Below are the code and all the weights of a small trained network. Each question names an input and a class and asks about switching units off, where a switched-off unit gives its printed mean instead of its output.

import numpy as np


def w(rows, s, z=0):
    codes = np.array(rows[::2]) - 128.0
    scale = np.full(codes.shape[1], s)
    scale[-1] = z or s
    return codes * scale


def f(y):
    return np.maximum(y, 0)


def log_softmax(a):
    a = a - a.max(-1, keepdims=True)
    return a - np.log(np.exp(a).sum(-1, keepdims=True))


def net(x, mask):
    res = np.array(x, float).reshape(1, 5) / 4 @ E
    y = f(res @ A[0][:, :-1].T + A[0][:, -1])
    res = res + np.where(mask, y, B[0][:, -1]) @ B[0][:, :-1]
    return log_softmax(res[-1] @ U[:, :-1].T + U[:, -1])


A, B = {}, {}
E = w([
[70,28,138,159],'x0',
[195,123,125,147],'x1',
[118,167,76,46],'x2',
[103,254,165,185],'x3',
[133,178,56,154],'x4',
],0.013)
A[0] = w([
[199,163,166,94,152],'n0',
[75,186,203,179,115],'n1',
[104,48,113,103,112],'n2',
[99,168,49,191,158],'n3',
[130,183,113,161,102],'n4',
[136,165,159,151,158],'n5',
[102,146,205,70,199],'n6',
[169,36,100,177,167],'n7',
[85,164,170,74,92],'n8',
[170,78,74,87,118],'n9',
[177,112,179,72,143],'n10',
[173,124,187,142,223],'n11',
[162,176,252,192,242],'n12',
[47,136,133,144,253],'n13',
[111,114,105,87,161],'n14',
[75,140,165,96,99],'n15',
[176,171,135,166,117],'n16',
[160,253,135,200,114],'n17',
[12,184,113,106,77],'n18',
[57,94,116,119,108],'n19',
[70,167,212,75,238],'n20',
[88,100,30,70,151],'n21',
[184,131,143,192,201],'n22',
[132,162,123,195,178],'n23',
[200,149,160,100,251],'n24',
[136,91,69,109,114],'n25',
[187,156,146,123,193],'n26',
],0.011,0.0039)
B[0] = w([
[193,63,165,84,182],'n0',
[96,165,141,81,213],'n1',
[97,138,87,180,198],'n2',
[51,152,136,114,185],'n3',
[113,128,192,104,177],'n4',
[101,137,141,102,176],'n5',
[188,140,101,89,180],'n6',
[89,83,173,156,204],'n7',
[199,124,153,116,162],'n8',
[85,136,174,156,185],'n9',
[110,101,142,79,172],'n10',
[73,85,129,55,180],'n11',
[75,124,75,66,244],'n12',
[150,187,52,131,185],'n13',
[96,123,56,134,161],'n14',
[215,160,135,68,153],'n15',
[135,81,145,89,178],'n16',
[131,78,156,62,252],'n17',
[179,153,141,172,185],'n18',
[142,151,73,144,169],'n19',
[166,131,104,109,197],'n20',
[47,154,91,129,193],'n21',
[111,67,80,108,180],'n22',
[50,111,123,111,185],'n23',
[151,2,172,107,188],'n24',
[83,157,198,172,169],'n25',
[131,79,171,101,176],'n26',
],0.0085,0.015)
U = w([
[81,159,109,194,133],'0',
[166,10,151,92,200],'1',
[226,90,37,144,112],'2',
[233,181,216,230,2],'3',
[2,179,71,151,118],'4',
[112,47,103,205,43],'5',
[141,97,165,84,67],'6',
[132,174,183,75,171],'7',
],0.0084,0.0049)

Each question gives the input, the list of numbers given to net, and the class t.
The units are the neurons (one row each of A and B). Each row of codes is followed by its name. A weight is (code - 128) times the scale printed after its matrix; where a second scale follows, it is the last column's (A, B and U).
mask holds one flag per neuron, in row order. A switched-off neuron (its flag False) gives its mean, the last column of its row in B, instead of its output. The means were averaged over made-up inputs and are rounded, as every weight is.
A unit's drop is (log p(t) with every unit on - log p(t) with that unit switched off) / (log p(t) with every unit on - log p(t) with every unit switched off).
The circuit of an input: a set's keep is (log p(t) with only the set's units on - log p(t) with every unit switched off) / (log p(t) with every unit on - log p(t) with every unit switched off). Starting from the 12 units with the biggest drops (on a tie, the unit counted first), units are removed one at a time, each time the one whose removal leaves the highest keep (on an exact tie, the one counted first), for as long as the keep stays at least 0.8.
circuit, biggest first: the units of the circuit, biggest drop first
top k neurons: the k neurons with the biggest drops, biggest first
drop when u is switched off: that unit's drop, to one decimal
input [8,-8,3,7,-5], class 7: circuit, biggest first : [n15]
input [-6,-3,2,-1,4], class 1: circuit, biggest first : [n1 n24]
input [-5,0,7,-1,-1], class 1: circuit, biggest first : [n24 n0]
input [-2,2,3,-4,4], class 4: circuit, biggest first : [n21 n17]
input [8,-8,1,5,-3], class 7: top 2 neurons : [n15 n1]
input [1,-5,-3,-3,-2], class 5: top 2 neurons : [n12 n1]
input [-4,1,2,3,6], class 6: drop when n3 is switched off : 0.2
input [-1,-4,8,-3,-3], class 4: drop when n17 is switched off : 0.1
input [-3,-7,-1,-3,3], class 4: drop when n17 is switched off : 0.1
input [8,2,-4,-7,-8], class 5: drop when n2 is switched off : 0.2
